Below is a small trained network, with its code and all its weights. Each question gives an input and a class and asks what happens when units are switched off, that is, made to give their printed mean instead of their output.

import numpy as np


def w(rows, s, z=0):
    codes = np.array(rows[::2]) - 128.0
    scale = np.full(codes.shape[1], s)
    scale[-1] = z or s
    return codes * scale


def norm(h):
    return h / np.sqrt((h * h).mean(-1, keepdims=True) + 1e-5)


def f(y):
    return np.maximum(y, 0)


def log_softmax(a):
    a = a - a.max(-1, keepdims=True)
    return a - np.log(np.exp(a).sum(-1, keepdims=True))


def net(x, mask):
    res = np.array(x, float).reshape(1, 4) / 4 @ E
    u = 0
    for l in range(3):
        y = f(norm(res) @ A[l][:, :-1].T + A[l][:, -1])
        res = res + np.where(mask[u : u + 4], y, B[l][:, -1]) @ B[l][:, :-1]
        u += 4
    return log_softmax(norm(res)[-1] @ U[:, :-1].T + U[:, -1])


A, B = {}, {}
E = w([
[79,62,173,110,185,47,108,33],'x0',
[159,131,105,202,60,3,127,149],'x1',
[146,105,210,250,37,145,158,127],'x2',
[128,135,110,148,138,140,118,117],'x3',
],0.0047)
A[0] = w([
[241,96,115,111,63,242,110,143,124],'L0N0',
[16,120,126,131,102,51,94,62,137],'L0N1',
[169,88,184,151,129,219,138,127,4],'L0N2',
[64,27,253,164,177,160,27,74,146],'L0N3',
],0.0048,0.002)
B[0] = w([
[65,97,107,76,255,13,189,113,209],'L0N0',
[222,49,17,117,202,182,17,176,211],'L0N1',
[87,23,128,195,137,168,85,152,173],'L0N2',
[219,223,150,141,32,97,173,75,253],'L0N3',
],0.0041,0.0047)
A[1] = w([
[117,203,119,85,154,184,145,37,252],'L1N0',
[175,217,52,156,118,118,70,203,111],'L1N1',
[83,62,202,187,160,253,214,152,12],'L1N2',
[149,112,157,145,99,198,204,101,129],'L1N3',
],0.0045,0.0018)
B[1] = w([
[86,176,195,181,69,133,125,88,255],'L1N0',
[204,106,173,115,73,77,134,133,222],'L1N1',
[129,96,2,169,184,122,78,126,207],'L1N2',
[101,95,98,137,178,99,172,181,193],'L1N3',
],0.0075,0.0037)
A[2] = w([
[125,1,28,123,131,96,97,150,33],'L2N0',
[73,168,162,87,171,166,136,53,158],'L2N1',
[168,114,173,171,146,125,216,101,175],'L2N2',
[67,171,93,64,157,168,140,173,1],'L2N3',
],0.006,0.00096)
B[2] = w([
[111,114,122,37,177,235,123,100,252],'L2N0',
[133,130,170,71,48,109,124,122,240],'L2N1',
[102,245,172,153,124,128,181,110,204],'L2N2',
[102,145,191,254,70,92,192,168,203],'L2N3',
],0.0077,0.0041)
U = w([
[65,237,213,222,62,182,235,149,65],'0',
[183,167,175,68,83,70,96,88,250],'1',
[107,72,56,78,253,184,96,111,58],'2',
],0.0048,0.0022)

Each question gives the input, the list of numbers given to net, and the class t.
The units are the neurons (one row each of A and B). Each row of codes is followed by its name. A weight is (code - 128) times the scale printed after its matrix; where a second scale follows, it is the last column's (A, B and U).
mask holds one flag per neuron, layer by layer. A switched-off neuron (its flag False) gives its mean, the last column of its row in B, instead of its output. The means were averaged over made-up inputs and are rounded, as every weight is.
A unit's drop is (log p(t) with every unit on - log p(t) with that unit switched off) / (log p(t) with every unit on - log p(t) with every unit switched off).
unit that matters most: the unit with the biggest drop
k most important neurons: the k neurons with the biggest drops, biggest first
k most important neurons of layer l: the k neurons of layer l with the biggest drops, biggest first
drop of u: that unit's drop, to one decimal
input [-2,-7,-2,8], class 0: unit that matters most => L2N3
input [-3,-4,-6,4], class 0: 2 most important neurons => L2N3, L0N3
input [-3,0,-7,0], class 0: 3 most important neurons => L0N3, L2N3, L0N1
input [4,8,-5,2], class 2: 2 most important neurons => L2N0, L0N3
input [-2,-5,-2,3], class 0: 3 most important neurons => L2N3, L0N3, L1N1
input [-1,-6,1,-5], class 2: 2 most important neurons => L0N2, L1N2
input [-4,-1,-5,-4], class 0: 2 most important neurons of layer 0 => L0N3, L0N1
input [5,8,-3,7], class 2: 2 most important neurons of layer 2 => L2N0, L2N1
input [5,2,0,5], class 2: 2 most important neurons => L0N1, L1N0
input [-5,-1,-6,7], class 0: 3 most important neurons => L2N3, L0N3, L0N1
input [2,3,-5,4], class 2: 2 most important neurons => L0N3, L2N0
input [-2,-3,-4,-5], class 0: 3 most important neurons => L2N3, L0N3, L1N1
input [0,-3,-3,3], class 0: drop of L1N1 => 0.3
input [-4,-3,8,5], class 2: drop of L1N2 => 0.6
input [-3,-2,2,-8], class 2: drop of L1N2 => 0.1
input [-3,-1,5,8], class 2: most important neuron => L1N2
